Here is a tiny trained network, its code and every weight. The questions are about switching its units off for an input and a class, where a switched-off unit gives its printed mean instead of its output.

import numpy as np


def w(rows, s, z=0):
    codes = np.array(rows[::2]) - 128.0
    scale = np.full(codes.shape[1], s)
    scale[-1] = z or s
    return codes * scale


def f(y):
    return y / 2 * (1 + np.tanh(0.7978845608 * (y + 0.044715 * y**3)))


def log_softmax(a):
    a = a - a.max(-1, keepdims=True)
    return a - np.log(np.exp(a).sum(-1, keepdims=True))


def net(x, mask):
    res = np.array(x, float).reshape(1, 4) / 4 @ E
    y = f(res @ A[0][:, :-1].T + A[0][:, -1])
    res = res + np.where(mask, y, B[0][:, -1]) @ B[0][:, :-1]
    return log_softmax(res[-1] @ U[:, :-1].T + U[:, -1])


A, B = {}, {}
E = w([
[127,128,127,128,125,129,126,128,124,131],'x0',
[97,253,49,17,105,198,148,175,133,111],'x1',
[12,118,112,167,2,141,80,87,38,82],'x2',
[43,151,26,141,100,41,155,211,214,110],'x3',
],0.0055)
A[0] = w([
[191,37,211,192,141,150,113,25,60,144,135],'n1',
[113,178,85,88,115,119,138,209,175,121,5],'n2',
[152,160,101,74,168,159,141,144,232,113,81],'n3',
[185,25,177,230,171,23,137,115,218,139,171],'n4',
[165,138,109,114,121,73,140,190,218,137,52],'n5',
[254,146,199,57,170,247,134,72,72,145,141],'n6',
],0.012,0.0033)
B[0] = w([
[248,125,220,132,142,115,136,150,36,125,243],'n1',
[147,106,123,129,176,127,140,103,236,134,181],'n2',
[172,107,171,150,136,105,129,142,151,135,187],'n3',
[17,148,59,116,93,151,120,112,157,112,253],'n4',
[187,140,147,107,158,140,131,140,157,139,177],'n5',
[3,128,51,142,99,121,123,121,183,110,255],'n6',
],0.012)
U = w([
[94,133,117,141,79,136,108,120,96,105,252],'0',
[100,143,88,118,132,132,132,133,168,125,84],'1',
[254,112,199,130,173,113,139,146,123,147,35],'2',
],0.0095,0.0027)

Each question gives the input, the list of numbers given to net, and the class t.
The units are the neurons (one row each of A and B). Each row of codes is followed by its name. A weight is (code - 128) times the scale printed after its matrix; where a second scale follows, it is the last column's (A, B and U).
mask holds one flag per neuron, in row order. A switched-off neuron (its flag False) gives its mean, the last column of its row in B, instead of its output. The means were averaged over made-up inputs and are rounded, as every weight is.
A unit's drop is (log p(t) with every unit on - log p(t) with that unit switched off) / (log p(t) with every unit on - log p(t) with every unit switched off).
The circuit of an input: a set's keep is (log p(t) with only the set's units on - log p(t) with every unit switched off) / (log p(t) with every unit on - log p(t) with every unit switched off). Starting from all 6 units, units are removed one at a time, each time the one whose removal leaves the highest keep (on an exact tie, the one counted first), for as long as the keep stays at least 0.8.
units of the circuit, in order: the units of the circuit, biggest drop first
unit that matters most: the unit with the biggest drop
top k neurons: the k neurons with the biggest drops, biggest first
drop of u: that unit's drop, to one decimal
input [8,-3,-8,-7], class 0: units of the circuit, in order -> [n6, n1]
input [-6,-6,-6,-1], class 0: unit that matters most -> n4
input [6,-1,-8,-7], class 0: units of the circuit, in order -> [n6, n1, n2]
input [-8,-6,-4,-7], class 0: top 2 neurons -> [n6, n4]
input [-8,-3,-8,-7], class 0: units of the circuit, in order -> [n6, n1]
input [-3,-6,-3,-5], class 0: units of the circuit, in order -> [n4, n6, n1]
input [-2,-5,-2,-6], class 0: top 2 neurons -> [n6, n4]
input [-5,-4,-6,-5], class 0: top 2 neurons -> [n1, n6]
input [6,-6,-6,-3], class 0: top 3 neurons -> [n4, n1, n2]
input [8,1,-4,3], class 2: top 2 neurons -> [n6, n4]
input [-8,2,-5,1], class 2: top 3 neurons -> [n4, n6, n3]
input [-5,1,-6,4], class 2: top 3 neurons -> [n6, n3, n5]
input [8,1,-8,5], class 2: top 3 neurons -> [n6, n3, n5]
input [3,8,-6,1], class 2: units of the circuit, in order -> [n4]
input [-7,-2,3,-5], class 2: top 2 neurons -> [n1, n4]
input [7,-6,-2,-8], class 0: top 3 neurons -> [n6, n4, n1]
input [2,-7,-4,-3], class 0: top 2 neurons -> [n4, n1]
input [2,-8,-4,0], class 0: drop of n2 -> 0.1
input [6,3,-5,8], class 2: drop of n6 -> 0.1
input [-2,3,-8,4], class 2: drop of n6 -> 0.1
input [-2,6,-7,7], class 2: drop of n6 -> 0.0
